Below are the code and all the weights of a small trained network. Each question names an input and a class and asks about switching units off, where a switched-off unit gives its printed mean instead of its output.

import numpy as np


def w(rows, s, z=0):
    codes = np.array(rows[::2]) - 128.0
    scale = np.full(codes.shape[1], s)
    scale[-1] = z or s
    return codes * scale


def norm(h):
    return h / np.sqrt((h * h).mean(-1, keepdims=True) + 1e-5)


def f(y):
    return y / 2 * (1 + np.tanh(0.7978845608 * (y + 0.044715 * y**3)))


def log_softmax(a):
    a = a - a.max(-1, keepdims=True)
    return a - np.log(np.exp(a).sum(-1, keepdims=True))


def net(x, mask):
    res = np.array(x, float).reshape(1, 7) / 4 @ E
    u = 0
    for l in range(2):
        y = f(norm(res) @ A[l][:, :-1].T + A[l][:, -1])
        res = res + np.where(mask[u : u + 9], y, B[l][:, -1]) @ B[l][:, :-1]
        u += 9
    return log_softmax(norm(res)[-1] @ U[:, :-1].T + U[:, -1])


A, B = {}, {}
E = w([
[179,139,50,156,142,114,93,78,83,19],'x0',
[93,156,145,147,92,184,156,63,221,69],'x1',
[31,125,36,74,200,69,139,139,193,128],'x2',
[89,125,34,181,90,205,93,154,148,186],'x3',
[76,46,139,79,54,126,197,104,98,106],'x4',
[72,198,135,150,118,110,171,124,69,127],'x5',
[118,138,128,106,99,72,97,7,149,220],'x6',
],0.0015)
A[0] = w([
[208,31,114,92,139,147,87,134,209,133,2],'0.n1',
[180,140,182,64,184,102,190,102,118,102,24],'0.n2',
[141,95,136,150,72,86,157,119,107,144,41],'0.n3',
[114,143,101,110,104,129,135,126,168,92,200],'0.n4',
[101,108,155,146,125,119,91,158,110,131,254],'0.n5',
[57,254,122,137,99,112,171,129,48,130,25],'0.n6',
[188,165,148,100,134,106,104,130,167,110,168],'0.n7',
[94,127,86,96,161,127,165,165,135,135,21],'0.n8',
[104,111,49,174,89,184,97,137,117,173,45],'0.n9',
],0.0044,0.0019)
B[0] = w([
[185,91,91,190,99,18,217,129,178,99,167],'0.n1',
[22,86,155,229,54,80,43,163,86,103,164],'0.n2',
[152,119,117,78,130,140,71,100,150,134,106],'0.n3',
[108,162,188,156,122,163,166,107,103,104,223],'0.n4',
[150,135,161,96,132,156,157,166,174,147,253],'0.n5',
[236,17,83,156,106,52,151,141,254,106,190],'0.n6',
[98,192,113,120,106,99,118,152,129,141,186],'0.n7',
[173,73,162,106,153,177,86,107,118,127,129],'0.n8',
[72,129,185,155,100,61,70,159,115,91,223],'0.n9',
],0.005,0.0013)
A[1] = w([
[90,41,75,36,21,155,189,109,44,110,128],'1.n1',
[232,149,181,185,8,168,146,143,65,166,54],'1.n2',
[158,124,22,175,146,137,118,98,24,20,16],'1.n3',
[160,81,67,126,165,71,140,173,19,188,57],'1.n4',
[75,69,3,197,31,214,56,183,158,172,39],'1.n5',
[151,66,87,96,150,110,94,179,32,200,36],'1.n6',
[31,107,109,114,227,68,161,130,157,97,118],'1.n7',
[136,147,20,126,119,99,88,15,47,96,104],'1.n8',
[51,74,46,100,214,125,134,125,176,119,4],'1.n9',
],0.0036,0.0029)
B[1] = w([
[168,232,76,186,192,106,77,167,148,160,245],'1.n1',
[127,66,97,40,201,131,120,37,94,75,233],'1.n2',
[85,65,204,66,132,116,184,174,173,242,166],'1.n3',
[96,173,125,176,71,184,170,59,180,62,140],'1.n4',
[118,123,206,120,105,2,115,116,56,71,151],'1.n5',
[61,169,169,161,96,187,183,65,172,60,125],'1.n6',
[177,93,141,107,100,168,82,88,48,114,240],'1.n7',
[108,108,178,100,113,163,145,187,155,198,168],'1.n8',
[239,88,198,68,159,120,122,48,81,58,105],'1.n9',
],0.0055,0.0012)
U = w([
[22,86,229,176,32,13,25,159,24,20,72],'0',
[212,71,140,24,212,211,80,27,52,52,104],'1',
[226,47,47,187,75,39,229,136,233,64,70],'2',
[44,101,210,52,128,192,213,210,181,217,75],'3',
[34,220,120,204,40,235,224,32,171,20,60],'4',
[120,151,95,117,131,181,99,180,113,133,236],'5',
[167,254,27,184,219,126,30,196,126,125,4],'6',
],0.007,0.0046)

Each question gives the input, the list of numbers given to net, and the class t.
The units are the neurons (one row each of A and B). Each row of codes is followed by its name. A weight is (code - 128) times the scale printed after its matrix; where a second scale follows, it is the last column's (A, B and U).
mask holds one flag per neuron, layer by layer. A switched-off neuron (its flag False) gives its mean, the last column of its row in B, instead of its output. The means were averaged over made-up inputs and are rounded, as every weight is.
A unit's drop is (log p(t) with every unit on - log p(t) with that unit switched off) / (log p(t) with every unit on - log p(t) with every unit switched off).
The circuit of an input: a set's keep is (log p(t) with only the set's units on - log p(t) with every unit switched off) / (log p(t) with every unit on - log p(t) with every unit switched off). Starting from the 12 units with the biggest drops (on a tie, the unit counted first), units are removed one at a time, each time the one whose removal leaves the highest keep (on an exact tie, the one counted first), for as long as the keep stays at least 0.8.
circuit, biggest first: the units of the circuit, biggest drop first
unit that matters most: the unit with the biggest drop
k most important neurons: the k neurons with the biggest drops, biggest first
k most important neurons of layer l: the k neurons of layer l with the biggest drops, biggest first
input [3,-3,4,8,-5,-8,-7], class 0: most important neuron	[1.n5]
input [7,-3,-1,6,7,3,7], class 3: 2 most important neurons	[1.n8 0.n2]
input [5,-7,3,-7,-4,-8,0], class 2: 2 most important neurons of layer 0	[0.n1 0.n9]
input [-6,-8,2,-7,-2,1,7], class 4: circuit, biggest first	[1.n6 1.n4 0.n9 1.n3]
input [7,-7,7,5,1,-6,3], class 1: 4 most important neurons	[1.n9 0.n2 1.n7 0.n6]
input [7,1,-7,-4,3,8,6], class 2: 3 most important neurons of layer 0	[0.n6 0.n8 0.n4]
input [7,-1,5,2,-6,-1,6], class 3: circuit, biggest first	[1.n8 1.n1]
input [6,0,7,-8,-1,-8,4], class 0: 3 most important neurons	[0.n2 0.n6 1.n7]
input [-4,4,5,-4,2,-2,-7], class 5: 2 most important neurons of layer 0	[0.n4 0.n9]
input [2,5,-2,1,3,0,-7], class 5: circuit, biggest first	[1.n4 1.n6 0.n1]
input [-4,-7,-8,-6,8,4,-7], class 1: 2 most important neurons	[1.n2 0.n9]
input [3,-8,-4,2,-7,-4,5], class 4: 3 most important neurons of layer 1	[1.n4 1.n6 1.n1]
input [-3,7,4,6,-7,-7,1], class 2: 3 most important neurons	[0.n1 0.n2 1.n1]
input [-3,-1,-3,6,4,6,-6], class 0: 3 most important neurons of layer 0	[0.n9 0.n1 0.n6]
input [0,3,5,4,6,-3,4], class 6: circuit, biggest first	[1.n1]
input [1,2,6,-5,-1,3,-4], class 1: 2 most important neurons	[1.n7 0.n9]
input [-7,-6,8,-7,5,4,4], class 1: 3 most important neurons	[1.n7 0.n9 1.n9]
input [-1,2,7,5,5,-6,5], class 1: 2 most important neurons	[1.n9 0.n2]
input [-4,-8,6,0,0,6,-4], class 4: 2 most important neurons	[1.n4 1.n6]
input [0,-5,-5,7,-5,-7,2], class 0: 3 most important neurons	[0.n9 1.n5 0.n6]
input [6,-2,1,7,-4,5,-5], class 0: unit that matters most	1.n5
input [-8,6,2,-8,6,5,-4], class 0: 3 most important neurons	[0.n2 1.n3 1.n8]
input [6,6,7,-1,-4,0,-1], class 1: 2 most important neurons of layer 1	[1.n7 1.n9]
input [-7,0,-7,-5,-2,-8,7], class 2: 3 most important neurons of layer 0	[0.n1 0.n4 0.n8]
input [4,-8,7,-2,5,7,-1], class 4: 4 most important neurons of layer 1	[1.n4 1.n6 1.n2 1.n5]
input [-4,-7,-7,7,-1,-8,7], class 2: 2 most important neurons of layer 0	[0.n1 0.n2]
input [4,6,-5,8,7,2,2], class 0: circuit, biggest first	[1.n5]
input [-1,-4,6,-4,-1,8,7], class 2: 2 most important neurons	[0.n6 1.n2]
